Here is a tiny trained network, its code and every weight. The questions are about switching its units off for an input and a class, where a switched-off unit gives its printed mean instead of its output.

import numpy as np


def w(rows, s, z=0):
    codes = np.array(rows[::2]) - 128.0
    scale = np.full(codes.shape[1], s)
    scale[-1] = z or s
    return codes * scale


def norm(h):
    return h / np.sqrt((h * h).mean(-1, keepdims=True) + 1e-5)


def f(y):
    return np.maximum(y, 0)


def log_softmax(a):
    a = a - a.max(-1, keepdims=True)
    return a - np.log(np.exp(a).sum(-1, keepdims=True))


def net(x, mask):
    res = np.array(x, float).reshape(1, 8) / 4 @ E
    u = 0
    for l in range(3):
        y = f(norm(res) @ A[l][:, :-1].T + A[l][:, -1])
        res = res + np.where(mask[u : u + 3], y, B[l][:, -1]) @ B[l][:, :-1]
        u += 3
    return log_softmax(norm(res)[-1] @ U[:, :-1].T + U[:, -1])


A, B = {}, {}
E = w([
[130,127,122,133,122,135,128,137,132,129,119],'x0',
[137,121,125,129,143,124,125,138,130,130,118],'x1',
[106,106,127,105,174,182,115,100,235,66,173],'x2',
[102,95,121,213,174,104,222,85,164,152,115],'x3',
[133,124,132,137,127,133,125,134,129,131,127],'x4',
[120,144,118,127,131,122,135,126,122,113,132],'x5',
[84,253,197,133,183,159,143,97,142,177,87],'x6',
[131,129,132,132,124,126,124,130,132,128,125],'x7',
],0.012)
A[0] = w([
[117,15,80,209,134,42,173,156,108,152,253,20],'L0N0',
[228,62,42,77,102,110,85,183,87,66,214,126],'L0N1',
[199,125,52,129,77,11,160,128,2,231,125,254],'L0N2',
],0.0055,0.0022)
B[0] = w([
[9,69,43,123,124,134,128,204,126,66,81,204],'L0N0',
[233,131,133,127,93,146,182,64,162,147,168,247],'L0N1',
[79,159,93,194,157,144,115,218,108,195,166,254],'L0N2',
],0.012,0.0086)
A[1] = w([
[97,163,155,180,141,108,137,146,2,191,76,5],'L1N0',
[90,137,162,20,167,186,29,155,92,90,115,1],'L1N1',
[163,168,115,105,97,130,128,144,24,184,74,119],'L1N2',
],0.0075,0.0025)
B[1] = w([
[170,63,147,69,60,160,155,13,148,72,49,254],'L1N0',
[185,168,129,186,106,141,68,174,126,107,60,173],'L1N1',
[126,80,191,50,186,3,178,165,154,80,185,225],'L1N2',
],0.012,0.0057)
A[2] = w([
[130,87,78,147,112,121,179,104,105,157,124,101],'L2N0',
[155,115,100,168,58,82,123,211,113,173,254,69],'L2N1',
[81,149,205,28,136,145,100,193,130,114,94,3],'L2N2',
],0.0085,0.0031)
B[2] = w([
[127,186,195,105,50,138,61,102,108,152,57,202],'L2N0',
[123,209,159,131,250,97,89,81,113,174,176,254],'L2N1',
[111,76,94,139,82,140,70,247,14,57,136,168],'L2N2',
],0.011,0.0081)
U = w([
[174,159,141,108,176,39,106,165,88,206,229,161],'0',
[137,100,215,44,82,66,120,194,38,72,92,2],'1',
[35,86,62,194,121,98,130,209,57,206,105,137],'2',
[122,123,196,147,73,77,235,55,120,177,40,190],'3',
[219,79,120,39,107,189,119,96,183,101,192,185],'4',
[141,193,159,158,128,180,44,193,149,85,99,231],'5',
[64,7,75,133,124,123,151,128,213,35,122,9],'6',
[59,150,174,177,217,187,184,107,217,175,123,166],'7',
],0.015,0.002)

Each question gives the input, the list of numbers given to net, and the class t.
The units are the neurons (one row each of A and B). Each row of codes is followed by its name. A weight is (code - 128) times the scale printed after its matrix; where a second scale follows, it is the last column's (A, B and U).
mask holds one flag per neuron, layer by layer. A switched-off neuron (its flag False) gives its mean, the last column of its row in B, instead of its output. The means were averaged over made-up inputs and are rounded, as every weight is.
A unit's drop is (log p(t) with every unit on - log p(t) with that unit switched off) / (log p(t) with every unit on - log p(t) with every unit switched off).
The circuit of an input: a set's keep is (log p(t) with only the set's units on - log p(t) with every unit switched off) / (log p(t) with every unit on - log p(t) with every unit switched off). Starting from all 9 units, units are removed one at a time, each time the one whose removal leaves the highest keep (on an exact tie, the one counted first), for as long as the keep stays at least 0.8.
circuit, biggest first: the units of the circuit, biggest drop first
k most important neurons: the k neurons with the biggest drops, biggest first
top k neurons in layer l: the k neurons of layer l with the biggest drops, biggest first
drop of u: that unit's drop, to one decimal
input [6,-2,4,2,6,7,0,-6], class 6: circuit, biggest first : [L2N1]
input [-5,-4,7,0,3,-1,7,8], class 5: circuit, biggest first : [L0N1 L2N2]
input [-1,6,0,0,-2,5,4,-3], class 1: 3 most important neurons : [L0N1 L2N2 L0N0]
input [-5,-3,-8,-1,3,-3,4,6], class 1: circuit, biggest first : [L1N2 L2N2]
input [7,-2,7,-3,3,-6,2,7], class 5: 2 most important neurons : [L0N1 L1N1]
input [-8,-1,5,-3,2,7,1,-8], class 5: 3 most important neurons : [L0N1 L1N1 L1N0]
input [-1,7,7,-5,-6,-1,1,-2], class 5: 3 most important neurons : [L1N1 L1N0 L0N1]
input [-5,-4,-3,0,-7,-5,4,-7], class 1: 3 most important neurons : [L1N2 L0N1 L2N2]
input [-5,-4,-4,2,3,-4,0,-3], class 2: 2 most important neurons : [L0N2 L0N1]
input [-1,4,7,6,-8,1,0,2], class 6: 4 most important neurons : [L2N1 L0N2 L0N1 L2N0]
input [6,-5,8,-6,1,1,1,-2], class 5: 3 most important neurons : [L1N1 L1N0 L0N1]
input [4,-2,1,3,0,-5,-1,7], class 6: top 2 neurons in layer 2 : [L2N1 L2N2]
input [2,-5,0,-1,0,-4,-4,4], class 0: 3 most important neurons : [L1N0 L2N1 L0N1]
input [-4,-4,-1,5,-7,7,0,3], class 2: circuit, biggest first : [L0N1]
input [-4,-8,0,4,-7,1,-3,-6], class 2: 2 most important neurons : [L0N0 L1N0]
input [-7,8,-7,-3,8,5,-1,8], class 0: 2 most important neurons : [L0N2 L2N1]
input [-8,1,-2,1,8,-1,-6,-1], class 2: 2 most important neurons : [L0N0 L1N2]
input [-3,-2,-8,0,4,4,-1,0], class 0: top 2 neurons in layer 2 : [L2N1 L2N2]
input [-5,-5,0,5,-7,6,-6,-3], class 2: top 2 neurons in layer 1 : [L1N0 L1N2]
input [3,6,-7,-1,5,-6,-4,8], class 0: top neuron in layer 1 : [L1N2]
input [6,8,-8,-1,7,-7,3,5], class 1: drop of L0N1 : 0.8
input [2,-3,7,-1,-7,4,4,-7], class 5: drop of L0N1 : 1.2
input [5,-1,0,-5,0,5,-6,2], class 0: drop of L2N1 : 0.9
